Below are the code and all the weights of a small trained network. Each question names an input and a target symbol and asks about switching units off, where a switched-off unit gives its printed mean instead of its output.

import numpy as np


def w(rows, s, z=0):
    codes = np.array(rows[::2]) - 128.0
    scale = np.full(codes.shape[1], s)
    scale[-1] = z or s
    return codes * scale


def norm(h):
    return h / np.sqrt((h * h).mean(-1, keepdims=True) + 1e-5)


def f(y):
    return np.maximum(y, 0)


def softmax(a):
    e = np.exp(a - a.max(-1, keepdims=True))
    return e / e.sum(-1, keepdims=True)


def log_softmax(a):
    a = a - a.max(-1, keepdims=True)
    return a - np.log(np.exp(a).sum(-1, keepdims=True))


def net(x, mask):
    ids = ['Θγλμστω'.index(c) for c in x.split()]
    T = len(ids)
    res = E[ids] + P[:T]
    q, k, v = (norm(res) @ M[0].T for M in (Q, K, V))
    z = softmax(np.where(np.tri(T) > 0, q @ k.T / 3**0.5, -1e9)) @ v
    res = res + np.where(mask[0], z, O[0][:, -1]) @ O[0][:, :-1]
    y = f(norm(res) @ A[0][:, :-1].T + A[0][:, -1])
    res = res + np.where(mask[1:9], y, B[0][:, -1]) @ B[0][:, :-1]
    return log_softmax(norm(res)[-1] @ U[:, :-1].T + U[:, -1])


Q, K, V, O, A, B = {}, {}, {}, {}, {}, {}
E = w([
[142,8,91,142,214,221],'Θ',
[188,120,90,118,143,135],'γ',
[162,54,71,177,84,140],'λ',
[150,197,194,74,150,136],'μ',
[165,129,139,38,163,129],'σ',
[92,55,121,67,105,108],'τ',
[103,75,37,66,125,138],'ω',
],0.015)
P = w([
[191,101,174,161,130,138],'0',
[153,127,154,122,122,174],'1',
[156,144,145,100,86,182],'2',
[157,131,129,101,125,170],'3',
[130,148,70,129,193,135],'4',
[124,144,37,156,250,50],'5',
[108,157,77,116,189,148],'6',
[142,121,70,85,157,99],'7',
[140,141,66,113,93,141],'8',
[164,113,59,80,172,80],'9',
],0.014)
Q[0] = w([
[159,151,120,96,123,91],'h1',
[238,97,116,31,104,193],'h1',
[138,138,152,106,4,199],'h1',
],0.013)
K[0] = w([
[135,128,91,156,141,172],'h1',
[80,104,138,175,243,115],'h1',
[143,134,99,157,163,5],'h1',
],0.017)
V[0] = w([
[218,128,49,178,127,171],'h1',
[230,193,169,120,116,96],'h1',
[173,93,70,3,136,131],'h1',
],0.011)
O[0] = w([
[84,254,105,146,87,80,234],'h1',
[254,175,130,44,4,107,137],'h1',
[61,52,200,90,33,38,254],'h1',
],0.0094,0.0086)
A[0] = w([
[247,166,137,166,156,168,241],'n1',
[164,81,204,43,102,204,236],'n2',
[137,108,70,85,138,131,202],'n3',
[82,119,33,172,142,121,80],'n4',
[87,123,106,80,160,55,119],'n5',
[182,27,207,150,141,118,58],'n6',
[128,75,103,174,65,134,86],'n7',
[36,184,154,110,251,149,1],'n8',
],0.013,0.0056)
B[0] = w([
[7,91,124,61,211,179,179],'n1',
[138,81,123,198,225,115,239],'n2',
[104,127,82,108,181,157,201],'n3',
[166,83,33,130,108,57,198],'n4',
[121,83,161,94,207,194,255],'n5',
[102,142,136,255,107,200,151],'n6',
[192,83,136,111,120,158,157],'n7',
[174,151,160,142,160,86,223],'n8',
],0.011,0.009)
U = w([
[207,84,177,107,70,53,110],'Θ',
[81,123,161,237,152,195,135],'γ',
[37,225,59,91,118,166,115],'λ',
[132,205,130,97,81,89,254],'μ',
[139,194,82,168,146,37,92],'σ',
[213,135,140,59,183,205,94],'τ',
[10,95,182,118,67,122,80],'ω',
],0.011,0.0069)

Each question gives the input, a string of symbols that net reads in full, and the target symbol t.
The units are the heads (3 rows each of Q, K, V and O) and the neurons (one row each of A and B). Each row of codes is followed by its name. A weight is (code - 128) times the scale printed after its matrix; where a second scale follows, it is the last column's (O, A, B and U).
mask holds one flag per unit, heads first, then neurons. A switched-off unit (its flag False) gives its mean, the last column of its rows in O or B, instead of its output. The means were averaged over made-up inputs and are rounded, as every weight is.
A unit's drop is (log p(t) with every unit on - log p(t) with that unit switched off) / (log p(t) with every unit on - log p(t) with every unit switched off).
The circuit of an input: a set's keep is (log p(t) with only the set's units on - log p(t) with every unit switched off) / (log p(t) with every unit on - log p(t) with every unit switched off). Starting from all 9 units, units are removed one at a time, each time the one whose removal leaves the highest keep (on an exact tie, the one counted first), for as long as the keep stays at least 0.8.
units of the circuit, in order: the units of the circuit, biggest drop first
k most important neurons: the k neurons with the biggest drops, biggest first
drop when u is switched off: that unit's drop, to one decimal
input ω μ σ Θ Θ τ, target Θ: most important neuron -> n1
input τ μ σ, target γ: units of the circuit, in order -> h1; n6
input σ τ ω γ, target Θ: 2 most important neurons -> n5; n2
input λ Θ ω Θ γ σ γ σ μ, target Θ: 3 most important neurons -> n1; n3; n2
input τ γ μ ω, target γ: 3 most important neurons -> n2; n6; n4
input γ γ ω μ γ σ, target ω: units of the circuit, in order -> h1; n8
input Θ λ μ Θ ω λ, target τ: units of the circuit, in order -> h1; n1
input λ σ λ, target λ: units of the circuit, in order -> h1; n1
input μ λ ω σ ω σ ω ω μ, target Θ: 2 most important neurons -> n1; n3
input σ λ σ, target Θ: 2 most important neurons -> n2; n5
input σ γ λ, target Θ: 2 most important neurons -> n2; n5
input τ γ μ, target γ: 2 most important neurons -> n2; n6
input μ γ σ γ ω μ γ, target μ: units of the circuit, in order -> h1; n2
input γ σ σ μ ω ω, target Θ: most important neuron -> n1
input ω γ γ λ μ τ, target μ: 2 most important neurons -> n2; n1
input γ ω ω λ, target μ: drop when n7 is switched off -> 0.0
input γ τ σ, target μ: drop when n5 is switched off -> 0.1
input τ μ τ μ ω μ, target γ: drop when h1 is switched off -> 1.2
input γ μ μ τ, target μ: drop when h1 is switched off -> 1.3
input γ Θ μ, target μ: units of the circuit, in order -> n5
